Look-ups in named tables: a row name and a column name give one cell, copied from the table.

vop.csv
,nuz,nim
sigufot,173,244
mizut,146,140
lipev,64,149
fila,122,170
mubo,205,190

fila, nuz => 122
lipev, nim => 149
mizut, nim => 140
sigufot, nim => 244
lipev, nuz => 64
mubo, nim => 190
fila, nim => 170
sigufot, nuz => 173
mubo, nuz => 205
mizut, nuz => 146

vema
columns: voz, laribup
ren: [352, 121]
nik: [381, 169]
zafev: [154, 266]
subare: [837, 493]
fafe: [921, 638]
gibam: [869, 781]

What is the voz of gibam in vema?
869
What is the laribup of subare in vema?
493
What is the voz of subare in vema?
837
What is the voz of zafev in vema?
154
What is the voz of ren in vema?
352
What is the voz of fafe in vema?
921
What is the voz of nik in vema?
381

Table bere
,mep,somozin
mal,57,-3
zenuz,-58,74
zop,83,-20
pitufol,7,30
tapog,-3,36
dazi,9,29
goti,88,-24

mep of zenuz: -58
somozin of pitufol: 30
mep of mal: 57
mep of pitufol: 7
somozin of dazi: 29
somozin of zenuz: 74
somozin of zop: -20
Which row has the largest somozin? zenuz

gov =
|  | kobof | kab | vofak | vam | vuved | pup | zirita |
|---|---|---|---|---|---|---|---|
| benu | 2287 | 5066 | -4428 | -1025 | -663 | -5449 | -2495 |
| zemiges | 239 | -1364 | 1555 | 1245 | -615 | 785 | -287 |
| golen | -2954 | -4615 | 4039 | 244 | 1369 | 5486 | 2860 |
| refomel | 120 | 933 | -1384 | -760 | -29 | -1092 | -167 |
| daranok | 2217 | -5091 | 4505 | 4851 | -3876 | 2025 | -1718 |
| supif | 910 | -4795 | 3930 | 3374 | -2607 | 2761 | -462 |
| zodegeb | 2123 | 4958 | -4273 | -1098 | -527 | -5067 | -2356 |
| kasava | 4143 | -1309 | 1450 | 4369 | -4467 | -1949 | -3757 |
| fivere | 78 | 4335 | -3745 | -2383 | 1340 | -3399 | -551 |
| tusiti | 325 | -1230 | 1399 | 1210 | -665 | 638 | -369 |
| mitiru | -4519 | 1015 | -1985 | -4957 | 4415 | 1924 | 4004 |

What is the vuved of daranok in gov? -3876
What is the kab of refomel in gov? 933
What is the vofak of zemiges in gov? 1555
What is the vuved of fivere in gov? 1340
What is the kab of kasava in gov? -1309
What is the zirita of fivere in gov? -551
What is the zirita of refomel in gov? -167
What is the zirita of benu in gov? -2495
What is the vofak of zodegeb in gov? -4273
What is the vam of tusiti in gov? 1210
What is the vuved of refomel in gov? -29
Row with the largest vuved: mitiru

mis:
,paniki,rozu,sev,vetotod,kapo,disoz,leve,tir,rili,kinesop
farud,26.76,29.94,62.61,63.76,39.74,45.01,62.57,50.44,28.60,96.95
nular,50.81,37.21,70.23,67.13,30.53,39.43,65.68,25.65,38.24,72.47
pok,11.42,57.82,39.04,59.47,75.17,44.19,15.06,35.28,45.50,59.25
kiv,52.70,41.42,69.72,63.50,28.40,43.84,65.40,26.85,38.98,79.69

What is the tir of pok in mis? 35.28
What is the rozu of kiv in mis? 41.42
What is the tir of kiv in mis? 26.85
What is the leve of nular in mis? 65.68
What is the kapo of pok in mis? 75.17
What is the kinesop of kiv in mis? 79.69
What is the sev of nular in mis? 70.23
What is the tir of farud in mis? 50.44
What is the sev of farud in mis? 62.61
What is the paniki of farud in mis? 26.76
What is the leve of pok in mis? 15.06
What is the kinesop of nular in mis? 72.47
What is the tir of nular in mis? 25.65
What is the rozu of farud in mis? 29.94
What is the leve of farud in mis? 62.57
What is the kinesop of farud in mis? 96.95

gik =
	tokig	beb
fodoke	-6.84	3.76
ruzes	-6.78	3.78
nosov	-8.22	5.44
nozudi	-7.59	5.58
konevol	-6.15	0.31
gaf	-8.08	5.60
gem	-6.11	0.48
zokor	-7.14	3.23
mib	-6.07	1.95
mevasat	-6.06	0.31
rig	-7.17	3.39
sogetas	-8.21	5.60
sugiv	-6.87	1.35
des	-6.06	0.86

What is the tokig of ruzes in gik?
-6.78
What is the tokig of fodoke in gik?
-6.84
What is the tokig of mib in gik?
-6.07
What is the beb of gaf in gik?
5.60
What is the tokig of konevol in gik?
-6.15
What is the beb of des in gik?
0.86
What is the beb of zokor in gik?
3.23
What is the beb of sugiv in gik?
1.35
What is the tokig of sogetas in gik?
-8.21
What is the beb of rig in gik?
3.39
What is the tokig of gem in gik?
-6.11
What is the beb of nozudi in gik?
5.58
What is the beb of konevol in gik?
0.31
What is the beb of mevasat in gik?
0.31

Table pugeni
,mus,geras,duv,todu,laloneb
fopaf,147,125,68,126,87
sereno,65,9,125,54,135
tinubit,117,89,158,134,31
sekalud,73,101,109,187,54
peguset,77,54,129,177,31
soti,147,67,187,117,56
dumemaf,120,137,160,158,163
bafe,67,8,68,55,124
rup,107,140,131,204,148
kenos,72,124,152,206,66
natoz,87,45,106,112,92
gazon,84,150,139,87,102
bakot,141,150,187,80,54
kub,112,119,141,206,163

todu of fopaf = 126
duv of natoz = 106
todu of soti = 117
geras of gazon = 150
todu of natoz = 112
duv of bakot = 187
laloneb of bakot = 54
duv of sekalud = 109
mus of fopaf = 147
geras of fopaf = 125
todu of sereno = 54
geras of sereno = 9
duv of bafe = 68
geras of kenos = 124
geras of bafe = 8
laloneb of natoz = 92

nozit:
fields: kobat, gek, nipane, lorele, sok, gipada, kom
lilusuv: [-293, -443, -446, 849, -309, -129, 744]
rab: [48, -541, -9, -415, -743, 578, -455]
pof: [275, 290, 409, -919, 152, -19, -820]
pofos: [-57, 633, -201, 456, 684, -541, 392]
fusa: [-199, 553, 337, -913, 400, -802, -779]
nasir: [754, 887, 811, -14, 930, -253, -132]
kimol: [-380, -459, -408, 752, -375, -237, 799]
nelu: [576, -34, 728, 166, 349, -258, 232]
rafeke: [-911, -844, -942, -64, -969, 305, 189]
veze: [-26, -615, -9, -441, -713, 508, -443]

What is the sok of fusa in nozit? 400
What is the kobat of veze in nozit? -26
What is the kom of rafeke in nozit? 189
What is the nipane of nelu in nozit? 728
What is the kobat of pofos in nozit? -57
What is the gipada of rafeke in nozit? 305
What is the sok of nasir in nozit? 930
What is the gek of fusa in nozit? 553
What is the lorele of lilusuv in nozit? 849
What is the nipane of pof in nozit? 409
What is the nipane of nasir in nozit? 811
What is the kobat of kimol in nozit? -380
What is the kom of pof in nozit? -820
What is the gipada of fusa in nozit? -802
Row with the largest kom: kimol

rososof:
|  | lebo | vuv | rap | mok | dib | tel |
|---|---|---|---|---|---|---|
| demat | 100 | 113 | 131 | 84 | 92 | 118 |
| gek | 103 | 181 | 186 | 33 | 93 | 146 |
| bonikev | 94 | 30 | 112 | 101 | 85 | 118 |
| balevul | 104 | 60 | 40 | 159 | 105 | 70 |
| tok | 100 | 74 | 127 | 84 | 85 | 123 |
| fivomur | 98 | 103 | 132 | 85 | 91 | 122 |
| manebi | 110 | 216 | 156 | 58 | 106 | 125 |

gek, mok: 33
tok, tel: 123
manebi, dib: 106
tok, mok: 84
demat, lebo: 100
manebi, rap: 156
demat, tel: 118
demat, dib: 92
balevul, mok: 159
manebi, mok: 58
bonikev, dib: 85
balevul, lebo: 104
manebi, lebo: 110
fivomur, mok: 85
balevul, dib: 105
manebi, vuv: 216

Table vidi
       zap  mogu  dotevof  nolad  poket
vosi   0.7   0.1      0.4    0.3    0.8
vomef  0.9   0.9      0.0    0.7    0.3
pak    0.6   0.2      0.5    1.0    0.9

What is the poket of vomef in vidi? 0.3
What is the zap of pak in vidi? 0.6
What is the mogu of pak in vidi? 0.2
What is the mogu of vosi in vidi? 0.1
What is the zap of vomef in vidi? 0.9
What is the mogu of vomef in vidi? 0.9
What is the poket of vosi in vidi? 0.8
What is the dotevof of pak in vidi? 0.5
What is the nolad of pak in vidi? 1.0
What is the nolad of vomef in vidi? 0.7
What is the zap of vosi in vidi? 0.7
What is the nolad of vosi in vidi? 0.3
What is the dotevof of vomef in vidi? 0.0
What is the dotevof of vosi in vidi? 0.4
What is the poket of pak in vidi? 0.9

